Below is a small trained network, with its code and all its weights. Each question gives an input and a target symbol and asks what happens when units are switched off, that is, made to give their printed mean instead of their output.

import numpy as np


def w(rows, s, z=0):
    codes = np.array(rows[::2]) - 128.0
    scale = np.full(codes.shape[1], s)
    scale[-1] = z or s
    return codes * scale


def f(y):
    return y / 2 * (1 + np.tanh(0.7978845608 * (y + 0.044715 * y**3)))


def softmax(a):
    e = np.exp(a - a.max(-1, keepdims=True))
    return e / e.sum(-1, keepdims=True)


def log_softmax(a):
    a = a - a.max(-1, keepdims=True)
    return a - np.log(np.exp(a).sum(-1, keepdims=True))


def net(x, mask):
    ids = ['Θαδεζηξ'.index(c) for c in x.split()]
    T = len(ids)
    res = E[ids] + P[:T]
    u = 0
    for l in range(2):
        r = res
        for j in range(2):
            rows = slice(3 * j, 3 * j + 3)
            q, k, v = (r @ M[l][rows].T for M in (Q, K, V))
            z = softmax(np.where(np.tri(T) > 0, q @ k.T / 3**0.5, -1e9)) @ v
            o = O[l][rows]
            res = res + np.where(mask[u + j], z, o[:, -1]) @ o[:, :-1]
        u += 2
        y = f(res @ A[l][:, :-1].T + A[l][:, -1])
        res = res + np.where(mask[u : u + 4], y, B[l][:, -1]) @ B[l][:, :-1]
        u += 4
    return log_softmax(res[-1] @ U[:, :-1].T + U[:, -1])


Q, K, V, O, A, B = {}, {}, {}, {}, {}, {}
E = w([
[36,143,34,121],'Θ',
[192,72,179,176],'α',
[55,192,250,80],'δ',
[147,223,159,50],'ε',
[98,106,192,95],'ζ',
[173,81,178,154],'η',
[222,124,154,49],'ξ',
],0.018)
P = w([
[68,141,27,94],'0',
[81,130,74,100],'1',
[96,117,118,110],'2',
[118,110,150,112],'3',
[137,102,178,115],'4',
[156,96,202,116],'5',
[175,95,224,110],'6',
[172,101,248,92],'7',
],0.011)
Q[0] = w([
[71,86,5,110],'L0H0',
[58,118,166,115],'L0H0',
[63,170,68,145],'L0H0',
[48,58,162,120],'L0H1',
[157,83,134,106],'L0H1',
[125,166,22,220],'L0H1',
],0.012)
K[0] = w([
[136,224,19,123],'L0H0',
[122,192,156,190],'L0H0',
[97,154,70,235],'L0H0',
[175,193,163,173],'L0H1',
[157,173,116,94],'L0H1',
[67,128,11,144],'L0H1',
],0.013)
V[0] = w([
[47,88,209,111],'L0H0',
[109,180,139,69],'L0H0',
[134,246,75,180],'L0H0',
[170,254,114,126],'L0H1',
[160,229,199,101],'L0H1',
[204,129,156,210],'L0H1',
],0.0092)
O[0] = w([
[183,90,99,169,248],'L0H0',
[254,164,98,151,181],'L0H0',
[129,200,114,192,2],'L0H0',
[159,249,209,250,112],'L0H1',
[131,222,90,125,219],'L0H1',
[46,137,87,148,87],'L0H1',
],0.0073,0.0092)
A[0] = w([
[138,187,145,109,40],'L0N0',
[194,89,91,82,246],'L0N1',
[142,136,247,84,141],'L0N2',
[77,103,109,99,252],'L0N3',
],0.015,0.0023)
B[0] = w([
[90,1,154,122,163],'L0N0',
[161,110,209,71,238],'L0N1',
[167,54,154,239,249],'L0N2',
[68,192,85,201,154],'L0N3',
],0.0088,0.019)
Q[1] = w([
[91,157,73,96],'L1H0',
[135,146,137,147],'L1H0',
[60,149,38,125],'L1H0',
[239,193,131,162],'L1H1',
[89,122,234,254],'L1H1',
[118,95,40,68],'L1H1',
],0.0081)
K[1] = w([
[13,217,125,57],'L1H0',
[19,184,210,125],'L1H0',
[107,241,62,100],'L1H0',
[196,243,140,67],'L1H1',
[206,2,196,234],'L1H1',
[51,177,102,124],'L1H1',
],0.0073)
V[1] = w([
[139,215,171,8],'L1H0',
[3,210,192,10],'L1H0',
[142,130,185,218],'L1H0',
[3,194,140,125],'L1H1',
[138,48,157,24],'L1H1',
[243,159,156,117],'L1H1',
],0.0066)
O[1] = w([
[18,75,82,189,91],'L1H0',
[238,2,152,199,24],'L1H0',
[149,124,151,185,187],'L1H0',
[188,156,165,125,5],'L1H1',
[162,210,41,103,216],'L1H1',
[178,50,23,174,199],'L1H1',
],0.0066,0.023)
A[1] = w([
[2,110,153,106,254],'L1N0',
[108,80,158,40,56],'L1N1',
[181,9,173,105,108],'L1N2',
[165,90,250,79,60],'L1N3',
],0.0084,0.0054)
B[1] = w([
[96,207,120,148,153],'L1N0',
[218,115,142,180,159],'L1N1',
[83,108,181,85,255],'L1N2',
[102,107,9,143,171],'L1N3',
],0.011,0.009)
U = w([
[68,83,176,111,110],'Θ',
[10,215,93,19,254],'α',
[204,202,82,57,54],'δ',
[182,112,227,225,220],'ε',
[105,31,183,29,91],'ζ',
[21,106,158,83,159],'η',
[110,78,2,155,59],'ξ',
],0.0076,0.0042)

Each question gives the input, a string of symbols that net reads in full, and the target symbol t.
The units are the heads (3 rows each of Q, K, V and O) and the neurons (one row each of A and B). Each row of codes is followed by its name. A weight is (code - 128) times the scale printed after its matrix; where a second scale follows, it is the last column's (O, A, B and U).
mask holds one flag per unit, layer by layer, with each layer's heads first. A switched-off unit (its flag False) gives its mean, the last column of its rows in O or B, instead of its output. The means were averaged over made-up inputs and are rounded, as every weight is.
A unit's drop is (log p(t) with every unit on - log p(t) with that unit switched off) / (log p(t) with every unit on - log p(t) with every unit switched off).
The circuit of an input: a set's keep is (log p(t) with only the set's units on - log p(t) with every unit switched off) / (log p(t) with every unit on - log p(t) with every unit switched off). Starting from all 12 units, units are removed one at a time, each time the one whose removal leaves the highest keep (on an exact tie, the one counted first), for as long as the keep stays at least 0.8.
units of the circuit, in order: the units of the circuit, biggest drop first
unit that matters most: the unit with the biggest drop
k most important neurons: the k neurons with the biggest drops, biggest first
drop of u: that unit's drop, to one decimal
input ζ δ δ η, target δ: units of the circuit, in order : [L0N0 L0H1 L1H0 L0N2]
input ζ ξ δ ζ ε ε, target ε: units of the circuit, in order : [L0N2]
input ε δ ξ ε ε, target ε: 2 most important neurons : [L0N2 L0N0]
input ζ ζ Θ ξ ε ζ ζ α, target ζ: 2 most important neurons : [L0N1 L1N2]
input ζ ε ζ, target ε: units of the circuit, in order : [L0H1 L0N2]
input ζ ζ ζ ε δ η, target δ: units of the circuit, in order : [L1H0 L0N0 L0H1 L0N2]
input ζ ε Θ η η, target α: 2 most important neurons : [L0N3 L1N0]
input ζ ζ ζ η ζ ζ ξ ζ, target ξ: units of the circuit, in order : [L1H1 L0N1]
input ε ξ ζ α Θ Θ, target α: 3 most important neurons : [L0N2 L1N1 L0N3]
input δ ε ξ ε ξ ξ η, target ξ: units of the circuit, in order : [L0N0 L1H1 L0N1]
input ξ α ζ α α ε, target α: 4 most important neurons : [L1N0 L0N3 L1N1 L0N1]
input ζ α η δ ζ α α Θ, target α: 4 most important neurons : [L1N0 L0N2 L0N3 L0N1]
input ζ ξ ζ, target ξ: 4 most important neurons : [L0N0 L0N1 L0N3 L1N2]
input ε ε ζ ε ξ δ, target ε: 2 most important neurons : [L0N2 L0N0]
input ζ ξ α α, target α: unit that matters most : L0H0
input ζ ζ ζ ξ ε, target ξ: 2 most important neurons : [L0N1 L0N2]
input ζ ε η ζ ε, target ζ: 2 most important neurons : [L0N2 L0N0]
input ξ ξ ξ α, target ξ: drop of L0H1 : 0.8
input ζ δ α ζ ξ η, target ξ: drop of L0H1 : 0.3
input δ ξ δ Θ ζ α ε ζ, target ε: drop of L1H0 : 0.5
